Below are the code and all the weights of a small trained network. Each question names an input and a class and asks about switching units off, where a switched-off unit gives its printed mean instead of its output.

import numpy as np


def w(rows, s, z=0):
    codes = np.array(rows[::2]) - 128.0
    scale = np.full(codes.shape[1], s)
    scale[-1] = z or s
    return codes * scale


def f(y):
    return y / 2 * (1 + np.tanh(0.7978845608 * (y + 0.044715 * y**3)))


def log_softmax(a):
    a = a - a.max(-1, keepdims=True)
    return a - np.log(np.exp(a).sum(-1, keepdims=True))


def net(x, mask):
    res = np.array(x, float).reshape(1, 5) / 4 @ E
    y = f(res @ A[0][:, :-1].T + A[0][:, -1])
    res = res + np.where(mask, y, B[0][:, -1]) @ B[0][:, :-1]
    return log_softmax(res[-1] @ U[:, :-1].T + U[:, -1])


A, B = {}, {}
E = w([
[192,164,84,104,63,141,177,31,87,132],'x0',
[155,78,114,160,162,102,88,131,95,175],'x1',
[84,163,64,73,206,95,68,99,82,7],'x2',
[65,96,187,102,87,46,141,22,151,187],'x3',
[123,127,156,124,57,145,39,115,139,144],'x4',
],0.012)
A[0] = w([
[73,12,242,130,89,138,142,87,239,121,101],'neuron 1',
[170,148,118,92,112,173,66,143,86,78,194],'neuron 2',
[74,147,231,161,76,136,55,163,143,196,246],'neuron 3',
[143,114,86,165,57,209,32,137,58,179,152],'neuron 4',
[162,86,111,170,207,155,116,210,132,89,180],'neuron 5',
[93,164,17,69,178,170,108,172,67,24,188],'neuron 6',
[252,167,67,141,118,130,188,64,75,143,213],'neuron 7',
[87,68,166,102,117,79,134,49,87,132,182],'neuron 8',
[80,69,254,83,106,109,145,115,191,231,143],'neuron 9',
[214,144,98,151,122,164,166,111,112,181,151],'neuron 10',
[84,72,131,61,155,53,94,79,88,77,151],'neuron 11',
[79,105,253,148,135,126,88,204,200,136,254],'neuron 12',
[239,187,117,113,129,114,215,87,121,116,148],'neuron 13',
],0.0085,0.0042)
B[0] = w([
[159,166,189,147,119,144,148,109,83,108,189],'neuron 1',
[184,123,83,109,101,113,91,129,160,40,177],'neuron 2',
[194,173,184,129,118,106,83,111,90,81,198],'neuron 3',
[188,64,121,133,71,50,102,132,184,94,167],'neuron 4',
[168,57,99,177,206,90,144,198,107,141,199],'neuron 5',
[166,201,1,92,192,211,147,112,128,96,251],'neuron 6',
[70,87,130,121,121,192,122,93,197,175,200],'neuron 7',
[101,118,170,100,127,103,168,94,120,170,180],'neuron 8',
[181,229,214,171,120,134,106,62,67,186,207],'neuron 9',
[148,65,163,183,108,214,96,153,225,149,166],'neuron 10',
[115,97,97,83,157,106,125,106,77,171,195],'neuron 11',
[193,164,206,169,203,67,144,206,106,84,205],'neuron 12',
[87,97,153,124,115,182,178,136,185,130,181],'neuron 13',
],0.0093,0.02)
U = w([
[166,230,230,158,114,123,111,98,61,160,89],'0',
[133,65,94,163,175,148,125,180,158,222,23],'1',
[127,202,1,84,172,167,131,84,118,91,177],'2',
[177,110,100,127,80,78,43,169,136,86,98],'3',
[75,106,163,99,60,179,123,106,185,176,255],'4',
[124,147,140,137,217,90,151,230,100,104,15],'5',
[42,93,107,64,154,48,145,35,97,204,208],'6',
],0.0098,0.0015)

Each question gives the input, the list of numbers given to net, and the class t.
The units are the neurons (one row each of A and B). Each row of codes is followed by its name. A weight is (code - 128) times the scale printed after its matrix; where a second scale follows, it is the last column's (A, B and U).
mask holds one flag per neuron, in row order. A switched-off neuron (its flag False) gives its mean, the last column of its row in B, instead of its output. The means were averaged over made-up inputs and are rounded, as every weight is.
A unit's drop is (log p(t) with every unit on - log p(t) with that unit switched off) / (log p(t) with every unit on - log p(t) with every unit switched off).
The circuit of an input: a set's keep is (log p(t) with only the set's units on - log p(t) with every unit switched off) / (log p(t) with every unit on - log p(t) with every unit switched off). Starting from the 12 units with the biggest drops (on a tie, the unit counted first), units are removed one at a time, each time the one whose removal leaves the highest keep (on an exact tie, the one counted first), for as long as the keep stays at least 0.8.
circuit, biggest first: the units of the circuit, biggest drop first
most important unit: the unit with the biggest drop
top k neurons: the k neurons with the biggest drops, biggest first
drop of u: that unit's drop, to one decimal
input [7,4,-1,-7,2], class 1: most important unit : neuron 7
input [3,8,0,2,-4], class 6: circuit, biggest first : neuron 12; neuron 6
input [5,1,-7,-6,-3], class 4: circuit, biggest first : neuron 7; neuron 12
input [7,-6,-5,3,3], class 4: top 3 neurons : neuron 7; neuron 12; neuron 13
input [-1,-8,-6,-7,-2], class 1: circuit, biggest first : neuron 10; neuron 3
input [8,-3,2,6,8], class 6: circuit, biggest first : neuron 12; neuron 8
input [-3,-8,4,8,-5], class 6: top 2 neurons : neuron 11; neuron 3
input [4,-2,1,-1,4], class 4: circuit, biggest first : neuron 6; neuron 12; neuron 3
input [-4,1,2,-4,-8], class 2: top 2 neurons : neuron 6; neuron 12
input [7,5,0,-5,6], class 3: top 4 neurons : neuron 4; neuron 2; neuron 8; neuron 9
input [-1,-7,-2,-8,4], class 3: circuit, biggest first : neuron 4; neuron 2
input [-3,-1,1,-5,-1], class 2: top 3 neurons : neuron 6; neuron 12; neuron 2
input [7,-5,-6,3,2], class 4: top 2 neurons : neuron 7; neuron 12
input [-3,0,-7,-6,-6], class 1: most important unit : neuron 10
input [-1,4,2,-6,-5], class 2: top 2 neurons : neuron 6; neuron 12
input [-3,-7,-7,-7,1], class 5: top 2 neurons : neuron 12; neuron 9
input [-4,1,6,4,2], class 6: top 2 neurons : neuron 11; neuron 8
input [5,-7,1,5,-3], class 6: top 2 neurons : neuron 10; neuron 8
input [0,-5,0,-7,7], class 3: top 2 neurons : neuron 4; neuron 2
input [-2,4,-3,-6,3], class 3: most important unit : neuron 4
input [-3,-8,7,8,-1], class 6: drop of neuron 11 : 0.1
input [-8,-7,4,-8,-5], class 2: drop of neuron 6 : 4.2
input [5,-3,3,3,0], class 6: drop of neuron 6 : 0.2
